Each row is followed by its grade, which names the range that a hidden value of the row falls in. A new part has a new value, new ranges and new names.
-33 -310 -105 137 -173 152 110 34 2 137 -103 -14 169 100 -43 167 -130 45 250 111 146 -88 -22 -76 122 -47 51 -117 170 -75 -132 77 283 -44 -278 166 -46 252 179 14 17 7 0 -15 26 -81 137 -11 82 143 -80 -128 -164 249 -109 -155 32 -204 -> K
-49 -257 -62 -9 -203 165 136 -119 -37 159 37 97 153 -52 -242 -88 -170 130 83 217 154 -66 154 86 233 -270 90 -107 -40 -34 -59 2 257 -130 -57 6 0 -49 76 134 118 116 -1 -109 -113 -157 16 -128 -221 45 45 -31 73 205 -60 -147 47 -63 -> R
238 79 -162 21 166 -101 -119 -225 -71 154 86 -47 -4 -165 -9 134 -29 -78 6 108 -8 -120 67 74 -23 -139 42 -114 141 -134 9 178 -131 -57 26 -473 43 -182 -269 229 112 -155 -98 2 -278 41 89 -19 184 -29 142 -69 -31 -107 282 0 -181 -5 -> Z
-40 -232 24 -102 -284 122 189 -188 -16 117 167 144 204 -132 -288 -220 -212 132 55 203 243 -91 199 76 408 -280 165 -101 -141 -11 -43 37 219 -121 -22 50 33 -188 77 183 204 96 9 -135 -129 -120 25 -176 -281 31 124 0 130 224 -97 -206 16 -78 -> Z
-119 -61 -141 405 133 277 -11 131 -143 -42 -340 -228 9 163 -84 139 -101 160 -40 102 -168 -210 136 2 -100 -171 -116 -218 112 104 -27 -93 277 -223 -185 -173 -211 217 259 -67 -58 140 -13 90 -18 -36 15 -32 109 -139 87 -32 -13 -1 -11 34 45 129 -> W
-74 -13 -154 4 202 43 101 140 -18 -91 -113 76 -70 -112 41 -7 102 142 -22 12 -191 25 10 56 -263 142 -181 -37 -71 -90 129 16 159 19 137 13 -108 22 -59 -57 -94 -26 -122 104 228 -198 -23 45 87 -215 62 -103 -22 38 113 165 -172 211 -> Y
63 89 -74 66 -112 -55 79 86 -142 59 -116 -133 36 -62 -265 252 -172 -150 -191 -52 -62 77 8 328 207 64 -333 8 -182 136 -59 -154 47 -135 -6 -300 -86 132 -19 83 11 -49 63 193 -170 177 -247 -96 57 -127 129 64 -18 -22 128 105 -40 77 -> B
35 -235 -70 -5 -212 55 -52 -59 160 124 -127 -58 212 90 82 127 4 -171 40 -16 47 -87 53 147 147 63 -153 -95 110 -299 34 9 60 -178 -125 -119 -5 69 -83 133 -89 -211 -215 -2 -41 -151 -111 30 162 -129 -128 136 -147 161 140 44 -109 35 -> U
-29 -98 -77 151 -57 149 -117 -60 80 117 -221 -118 109 107 15 28 -48 34 27 95 10 -232 135 108 83 18 -17 -214 265 -211 80 18 -6 -164 -170 -187 -18 93 102 65 -70 -74 -209 16 -143 15 -43 18 199 -267 -53 33 -272 223 38 164 -110 62 -> Y
155 -149 130 -25 -185 -92 31 -226 309 39 -47 -137 177 64 112 179 98 -153 43 -138 56 -148 128 162 262 19 -185 -52 98 -190 37 -7 -169 -179 -36 -214 -88 14 30 140 -153 -249 -202 -43 -243 2 -78 121 126 -60 -31 186 -82 328 112 -37 13 32 -> H
-41 62 -59 -108 204 -224 187 -13 -155 -160 53 93 -132 -163 229 145 93 66 139 54 -21 66 -211 -126 -331 -36 -47 19 -141 136 -64 270 50 132 175 22 -7 -142 -110 59 -124 82 174 33 -2 -22 209 18 42 103 136 -30 207 -261 78 -127 58 -166 -> E
321 -97 -50 83 33 -147 -94 -434 184 55 97 -260 50 -101 55 321 104 -77 15 -153 88 -196 170 2 267 -29 -128 -36 -34 -205 -114 157 -314 -6 6 -329 -216 55 -185 181 -21 -57 -116 64 -380 42 -152 -3 167 185 162 38 -6 40 292 -90 -10 8 -> R
-171 -42 -164 -75 112 -45 95 34 -81 -160 -39 53 -23 -193 199 49 100 219 36 58 -174 -16 0 -33 -304 70 -198 -67 -109 -47 98 19 182 77 118 28 -43 16 -67 -12 -78 11 62 35 151 -200 36 -25 182 -187 99 -35 120 -164 38 119 -124 96 -> Y
-18 -266 18 -171 -301 108 138 -213 9 125 177 165 174 -147 -242 -184 -184 174 45 235 263 -37 176 74 378 -249 153 -44 -134 -9 -65 21 190 -73 -9 43 45 -110 86 201 173 143 -9 -78 -245 -107 -4 -163 -282 50 94 -18 33 266 -90 -171 32 -104 -> U
1 137 -213 68 53 -180 -60 203 28 -157 547 95 198 117 189 -269 105 100 -47 -180 117 -176 -158 575 154 249 59 -35 13 -303 96 156 38 285 -171 65 256 -179 -108 -74 -253 86 119 -55 26 189 230 -387 67 301 -178 -489 -62 95 -63 331 -343 -143 -> R
121 23 146 -225 158 17 -82 85 9 -47 60 169 109 262 -99 95 -108 -148 120 -112 -234 182 -55 71 -151 -183 -65 31 146 -186 180 128 -77 53 -87 -119 40 -71 122 -99 -145 -50 24 -187 219 -58 94 -41 179 229 31 -75 -138 39 -160 281 -245 -180 -> G
6 98 363 -89 39 -108 69 145 91 37 -272 -63 24 260 60 2 -128 -122 -39 1 115 -115 -55 255 150 -28 -21 6 -6 -16 83 -3 -251 -186 227 34 -124 -178 69 163 -156 -130 -19 -43 31 301 -168 36 -40 -262 96 284 -223 198 -112 189 75 -40 -> E
397 41 392 -355 -215 -164 -240 78 8 -91 36 28 -33 211 -26 92 78 166 62 -114 27 88 -99 87 -196 -59 -288 -27 45 -152 161 -233 -54 64 61 12 -182 -98 0 71 -85 40 71 204 -311 -24 63 224 68 -36 -7 136 59 -17 149 253 238 -37 -> U
-174 65 14 240 217 180 101 60 -143 -350 -49 -79 -102 112 124 -245 -67 113 -282 4 49 -62 17 -130 -41 143 13 -82 -191 151 45 236 44 26 -135 -62 -71 -128 115 -110 -101 212 -329 299 83 132 -171 -75 26 -198 70 32 -22 -83 102 51 -197 111 -> U
18 10 -108 -53 138 -184 128 -30 43 -77 -136 141 -37 -282 -57 28 183 285 76 -44 -300 -33 102 46 -103 268 -137 7 -25 75 92 81 117 145 253 81 -75 84 74 -72 -26 40 79 113 72 -213 -1 136 87 -157 135 -285 -27 183 -3 117 -165 186 -> Z
-67 -215 -100 169 27 232 37 -25 -43 131 -207 6 75 81 -170 -40 -109 128 30 200 -16 -73 110 52 19 -205 42 -158 74 -8 -86 63 283 -205 -64 -48 -45 49 133 55 39 171 -93 -19 -55 -153 -26 -19 -139 6 -12 -49 -24 142 23 -127 -13 3 -> D
271 -13 271 3 4 -120 186 -151 175 110 74 -195 24 110 57 270 84 -170 69 -143 184 -118 90 182 162 -178 -189 53 8 -148 32 8 -337 -61 103 -164 -197 -166 -134 151 -136 -244 -105 -138 -104 183 -77 152 -65 107 70 195 32 240 147 -57 172 -17 -> B
97 90 174 -185 267 -28 -145 -22 53 -66 -31 147 111 259 -120 -25 -86 -70 145 -109 -346 170 -83 101 -212 -169 -33 -70 209 -201 153 242 -95 -31 4 -133 108 -156 182 -99 -204 55 17 -235 164 -46 87 -5 146 218 15 -72 -128 33 -105 242 -294 -233 -> G
-87 -225 -332 139 -121 51 136 -194 -176 201 141 146 43 41 -68 230 -195 39 233 197 3 61 14 -74 -160 -247 14 -194 92 -91 -133 85 178 74 -307 -103 -9 135 -50 50 32 199 76 -10 -181 -148 87 -56 100 255 -158 -187 138 -83 -68 -83 19 -228 -> B
201 31 -61 63 81 -104 106 -201 88 163 81 -103 32 -86 23 239 23 -172 96 7 0 -74 38 174 -13 -177 -118 -94 133 -160 8 50 -144 -168 34 -410 -38 -144 -186 197 -65 -283 -141 -114 -210 59 114 94 99 12 48 47 32 129 250 -101 -18 -21 -> Z
125 -16 -19 -52 48 25 194 141 -222 -5 284 186 -35 113 15 192 -96 -180 9 17 132 57 30 -42 -15 -146 71 180 19 76 143 126 -63 308 -237 -174 8 -99 -94 -56 36 -133 -25 8 146 51 129 -74 94 197 48 -199 -30 10 -140 158 -110 -58 -> U
130 6 -64 -74 -33 16 225 227 -211 37 386 277 10 200 -46 175 -196 -338 47 -20 164 125 -43 36 29 -133 111 176 14 -23 161 115 -68 279 -307 -142 11 -144 -161 -29 0 -201 -57 1 209 43 162 -123 94 236 -28 -228 -52 43 -170 227 -136 -96 -> T
-114 -161 -98 -19 -185 160 165 -53 -61 186 27 158 147 -83 -331 -181 -182 37 120 179 171 -76 67 114 219 -216 102 -235 -79 -133 -32 84 253 -161 -70 66 39 -135 52 90 150 99 39 -139 19 -123 108 -160 -179 -14 60 11 140 105 -49 -174 -9 -93 -> T
131 129 138 -161 280 -22 -63 57 -2 -145 43 155 56 189 -153 32 -87 -103 134 -150 -314 170 -96 4 -203 -160 -32 -47 125 -102 146 218 -51 8 -46 -140 18 -124 192 -138 -139 6 40 -149 196 -39 205 -21 187 240 117 -118 -48 -7 -107 176 -255 -186 -> Z
8 -59 -111 36 -177 28 -36 -81 79 -2 -15 -132 123 29 78 141 23 -193 51 -79 99 -162 59 60 171 42 -114 -67 -29 -279 43 135 -101 -103 -88 -95 -96 -43 -142 156 -220 -95 -139 34 -86 -86 -79 -49 102 -128 14 149 -82 -6 177 128 7 61 -> W
214 -87 41 40 -91 -159 -58 -344 294 -10 20 -247 68 14 64 326 98 -168 64 -256 167 -247 123 -8 409 57 -122 -46 -117 -230 -119 164 -415 -34 -19 -120 -326 142 -27 147 -150 -5 -46 91 -355 114 -154 -30 170 143 174 150 -81 117 116 -35 114 -22 -> T
-6 -114 -38 -28 138 -91 14 -81 -103 30 -55 170 93 212 -32 144 -265 -42 213 62 -257 191 -151 -76 -276 -230 9 -155 98 -52 -85 152 153 -64 -69 -54 -10 -14 33 27 -6 106 124 -94 94 -142 52 -29 193 276 -50 -73 114 -175 -114 -30 -144 -318 -> Y
117 -177 -23 3 -189 -80 -66 -286 253 22 8 -240 145 -14 154 311 146 -105 50 -168 132 -218 155 66 315 57 -210 -17 -42 -263 -63 87 -248 -31 -59 -117 -177 164 -62 150 -175 -61 -66 23 -295 1 -172 -15 159 63 53 146 -101 114 134 17 58 18 -> B
-137 -31 103 208 43 100 195 146 -136 -318 -106 -70 12 58 143 -114 86 166 -91 -108 98 -269 116 -211 105 274 -11 -64 -39 183 153 215 112 251 -246 164 -43 -5 234 -274 28 20 -78 170 334 66 3 7 201 -184 102 -76 29 19 -126 42 -162 118 -> H
136 91 357 -402 -159 -144 -169 321 -32 -10 -159 147 -82 308 42 87 -154 15 7 62 80 137 -234 146 -190 -40 -131 6 -9 -43 106 -251 -99 -56 130 114 -190 -5 73 172 -95 21 114 245 -233 181 5 110 93 -239 16 223 -227 1 -119 360 211 -104 -> D
169 -65 408 -198 -198 -82 28 30 9 -193 140 -3 11 281 186 48 -76 172 -15 -34 103 28 8 -16 -123 -168 -193 -16 -28 -7 149 -289 -37 39 -53 11 -219 -119 66 75 -56 -41 -45 131 -179 65 -10 140 89 -65 -19 192 125 60 -58 155 195 -40 -> H
-32 -279 -73 305 -143 96 213 5 -145 -106 83 -128 207 184 143 111 -123 49 167 -18 174 -117 5 -173 157 62 63 30 79 30 -89 249 277 170 -347 218 7 34 9 -50 -93 18 -71 7 256 -105 -30 -63 35 258 -131 -203 4 82 -24 -87 -45 -182 -> E
119 60 56 71 30 -88 -102 -140 165 -32 -43 -305 3 82 46 298 -38 -78 53 -177 166 -292 85 14 333 10 -60 -31 -124 -220 -69 102 -457 -17 47 -11 -399 141 1 156 -195 55 59 83 -221 263 -167 -136 170 17 284 128 -244 49 -7 208 138 -24 -> Z
186 5 382 -158 -67 -126 65 52 50 -45 24 -37 -16 237 99 93 -40 46 45 -64 132 -11 -63 90 -73 -138 -179 -36 -29 -92 99 -168 -143 -17 79 39 -218 -149 -6 93 -73 -90 6 33 -71 152 -11 138 38 -41 31 219 67 80 -2 93 192 -79 -> E
-110 -125 43 316 65 216 87 142 -130 -45 -264 -130 12 279 56 71 -104 100 -26 80 76 -220 111 -104 45 -27 49 -81 125 135 4 92 107 20 -248 47 -132 138 239 -102 -25 105 -81 104 117 96 -76 11 84 -77 3 -45 -154 106 -156 57 1 20 -> D
149 -109 403 -100 -109 -116 192 -61 131 -72 75 -95 76 196 200 121 -26 43 24 -66 140 -64 52 76 47 -182 -191 -1 -16 -21 87 -205 -109 -56 36 -32 -189 -135 38 104 -46 -217 -63 -62 -58 133 -35 142 49 -14 24 241 120 209 -48 -40 155 -57 -> R
-4 -348 47 -85 -196 143 107 -215 50 80 101 76 198 -70 -101 -141 -124 203 -31 223 176 -78 243 50 306 -296 96 -29 -99 25 -80 -24 249 -133 -1 -20 4 -73 82 193 190 98 -75 -88 -197 -168 -66 -110 -241 80 72 7 75 235 -53 -235 -12 -26 -> D
-93 -72 -155 0 184 18 68 22 -51 -157 -78 14 1 -192 98 10 112 329 -39 27 -307 -47 177 4 -253 85 -229 -13 -86 -48 166 -62 214 84 184 6 -119 34 -67 -46 -28 0 -21 42 247 -311 -114 12 135 -225 134 -145 76 -43 60 223 -216 279 -> T
37 82 -112 144 -33 -132 2 185 -83 -164 336 28 223 187 78 -166 -21 -11 -3 -168 96 -166 -93 341 252 182 111 43 -8 -117 41 256 98 206 -160 131 159 -223 -92 -16 -218 83 108 -11 129 69 91 -281 -31 267 -105 -380 -30 25 -43 237 -222 -121 -> W
-117 -201 -190 141 -36 149 91 161 -53 193 -240 82 93 105 -145 90 -59 -60 235 62 42 -63 -121 6 -62 9 -23 -267 108 -192 -91 159 306 -90 -210 194 -31 174 90 -77 38 55 64 -25 227 -136 165 -4 108 69 -95 -68 -11 18 -36 -151 -38 -142 -> B
-49 -46 -173 28 232 58 58 65 -9 -92 -99 -5 -51 -183 66 6 161 232 -57 15 -195 -24 82 56 -224 137 -212 -13 -90 -96 100 25 164 48 170 -3 -102 52 -81 -44 -64 12 -109 93 192 -210 -80 31 69 -179 101 -130 -28 19 168 135 -200 241 -> K
268 -80 -105 40 16 -122 -84 -363 162 157 78 -177 29 -125 58 304 108 -110 12 -63 105 -175 146 75 196 -34 -116 -60 27 -231 -82 127 -295 -22 -5 -361 -135 55 -207 203 7 -106 -129 54 -399 66 -93 25 175 91 103 35 -74 62 272 -66 -39 19 -> D
-62 -10 -30 207 -130 73 68 103 -232 -81 -176 -191 67 81 -130 164 -167 44 -172 -4 -48 -49 93 137 157 37 -243 -8 -107 225 -27 -97 171 -37 -146 -145 -80 141 117 -19 -32 105 67 189 -60 96 -260 -98 46 -128 72 23 14 -66 6 139 1 76 -> D
67 -20 -36 154 21 -71 24 125 -137 -132 214 -62 173 170 118 -56 3 41 -15 -86 140 -154 -33 204 215 91 98 134 0 11 -22 295 107 223 -108 116 133 -177 -98 6 -159 106 84 -25 127 52 -15 -210 -108 307 -53 -309 -33 -4 3 129 -142 -121 -> D
110 259 25 15 247 -101 32 -24 -164 -25 -20 112 -166 7 -87 51 -32 -91 60 68 6 -47 -69 -45 -84 -79 200 -35 152 195 41 385 -217 90 -34 -289 68 -192 111 5 -75 83 10 67 -231 237 249 37 54 19 161 -137 -118 4 -15 52 -36 -135 -> T
146 28 59 -184 69 89 135 267 -129 -16 333 218 -6 295 -60 239 -189 -324 80 -81 55 247 -84 22 -102 -212 -6 222 20 -121 181 80 -149 233 -243 -92 -62 -64 -62 -68 -138 -151 -66 -66 267 56 120 -96 93 310 9 -149 -178 65 -184 331 -122 -145 -> B
-7 -68 -7 180 -88 -90 212 100 -121 -113 23 -6 203 -22 76 -77 132 8 42 -139 106 -287 57 52 252 259 12 -47 53 80 90 292 230 219 -195 132 177 -160 11 -152 70 -139 88 -36 343 -49 122 -26 112 28 -14 -204 170 17 -30 -98 -210 7 -> Z
278 -211 -6 41 -65 -103 -82 -233 153 -2 59 -324 112 22 150 461 -5 -122 39 -165 180 -195 129 -66 352 -48 -135 115 -145 -185 -159 50 -239 6 11 -94 -370 186 -206 236 -56 -99 -12 80 -193 6 -235 -109 163 232 219 91 -89 -5 158 2 102 -9 -> Y
112 71 -66 36 -150 -99 41 96 -119 55 -176 -153 78 -49 -325 308 -234 -156 -174 -84 -161 176 -49 374 208 95 -414 39 -205 137 -100 -235 114 -210 58 -289 -123 194 -15 117 -31 -53 87 226 -181 119 -320 -90 55 -114 121 74 -44 2 167 134 -27 53 -> G
201 -55 -7 -3 317 -113 128 -95 128 -42 -140 55 -37 -265 -146 -15 113 374 -45 -28 -382 64 210 107 -71 209 -159 118 -15 84 83 -31 126 49 406 -25 -165 56 13 -19 51 -45 -166 112 123 -241 -220 197 -42 -117 171 -341 -130 411 141 108 -277 297 -> Y
-11 -165 1 109 -115 -89 263 -141 -28 21 90 24 115 165 92 254 -208 -13 236 37 -77 70 -32 -60 -132 -222 -102 -120 90 0 -65 -53 122 -59 -171 -47 -111 16 39 76 -84 -62 27 -65 -40 -63 71 95 143 172 -121 -12 167 72 -99 -115 78 -227 -> W
-18 -41 -91 203 -116 39 51 67 -199 -50 -201 -186 90 22 -187 212 -185 28 -230 -18 -191 57 87 215 106 46 -371 -41 -135 231 -73 -211 270 -143 -109 -271 -90 211 81 3 38 56 36 234 -114 27 -317 -69 97 -121 52 21 83 -83 102 69 -77 122 -> B
-184 119 -144 232 335 269 38 195 -102 -229 -165 -111 -163 -14 53 -119 72 162 -57 19 -38 -118 -64 -117 -293 120 -78 -229 -22 -81 99 180 108 -28 -112 -16 -122 27 142 -184 -154 120 -228 174 198 55 136 -29 161 -260 125 -22 -90 -61 151 92 -138 126 -> Y
201 97 209 -5 6 -182 244 -80 16 109 93 -81 4 43 17 194 -26 -190 126 -66 157 -91 -30 137 43 -181 -114 -68 30 -85 59 32 -227 -64 63 -176 -100 -284 -156 145 -35 -290 -5 -134 -30 207 104 127 35 8 85 172 153 78 110 -96 125 -101 -> Z
22 16 197 131 2 -27 62 178 -152 -194 -61 -110 87 203 109 -58 -1 60 -48 -78 210 -247 33 0 290 177 137 144 11 198 34 330 -9 236 -92 217 39 -127 110 -57 -98 92 58 77 173 179 -87 -78 -62 53 75 -141 -157 57 -120 137 -52 -54 -> B
-27 58 -3 111 -22 87 -66 6 13 -5 -114 -257 28 76 -5 134 -91 3 -36 -23 117 -213 82 130 198 30 -108 -69 -13 -164 45 3 -210 -59 -52 -90 -176 93 45 82 -182 14 -55 60 -108 224 -172 -132 124 -205 144 113 -274 89 21 294 20 38 -> E
-222 16 -168 143 254 240 -4 146 -87 -146 -157 -92 -62 -6 101 -87 5 170 -36 69 -92 -95 -25 -50 -312 34 -138 -239 -39 -206 112 60 154 -78 -48 -1 -112 20 19 -88 -108 62 -163 67 256 -61 27 -78 197 -278 87 49 -35 -143 121 152 -176 119 -> R
247 -101 48 93 21 -142 -86 -317 204 -63 70 -381 33 16 160 421 65 -33 42 -221 206 -302 156 -79 375 -29 -113 47 -166 -180 -156 113 -423 61 32 -78 -428 186 -94 175 -123 35 40 85 -302 163 -209 -114 170 232 286 97 -90 16 102 22 162 -26 -> Y
10 8 -96 152 -23 -90 30 138 -99 -159 328 -18 215 167 159 -145 10 63 45 -113 157 -172 -96 269 193 160 112 50 47 -114 29 285 123 251 -186 154 203 -202 -89 -36 -222 77 79 -67 155 67 99 -263 -33 292 -131 -362 -30 42 -27 187 -197 -176 -> R
-24 -188 -344 193 -66 -23 125 -182 -157 203 53 166 55 25 -104 238 -221 -35 222 142 -91 23 1 -111 -135 -163 33 -268 121 -65 -128 87 202 13 -303 -160 -52 136 -48 38 142 84 65 58 -121 -166 127 -6 249 184 -115 -204 162 -104 -51 -142 -74 -182 -> W
26 -61 -95 -23 -111 -23 -83 -129 80 -17 46 -196 70 -23 154 199 109 -114 3 -105 183 -197 76 76 195 45 -157 8 -150 -301 -3 159 -229 25 6 -48 -142 1 -218 165 -216 11 -36 34 -133 -6 -176 -126 72 -25 94 159 -70 -109 183 161 44 50 -> D
-122 -108 -312 145 11 -62 153 -123 -145 164 -63 164 38 -72 -60 136 -89 -27 193 102 -137 -29 -37 -44 -211 -62 -55 -340 75 -97 -53 132 215 -16 -180 -119 23 40 -65 -22 137 26 111 -9 42 -165 154 14 277 18 -73 -96 264 -201 -4 -163 -135 -116 -> Z
-135 -28 -174 -27 -180 99 -19 -6 15 -7 23 -160 106 -73 130 111 117 -95 39 -53 123 -164 61 145 56 87 -247 -71 -65 -383 133 98 -84 0 -78 -32 -1 -30 -195 85 -272 -82 -80 -54 46 -71 -94 -115 110 -223 4 174 -72 -94 184 262 -32 98 -> B
-116 48 -88 108 -35 154 -29 64 -64 -161 -14 -199 68 4 142 -19 18 11 -32 -26 94 -239 89 -6 61 85 -84 -75 -31 -207 157 135 -36 -1 -108 -22 -60 -101 -71 44 -215 -52 -152 44 114 -3 -52 -114 131 -287 100 91 -125 -75 128 270 -85 134 -> W
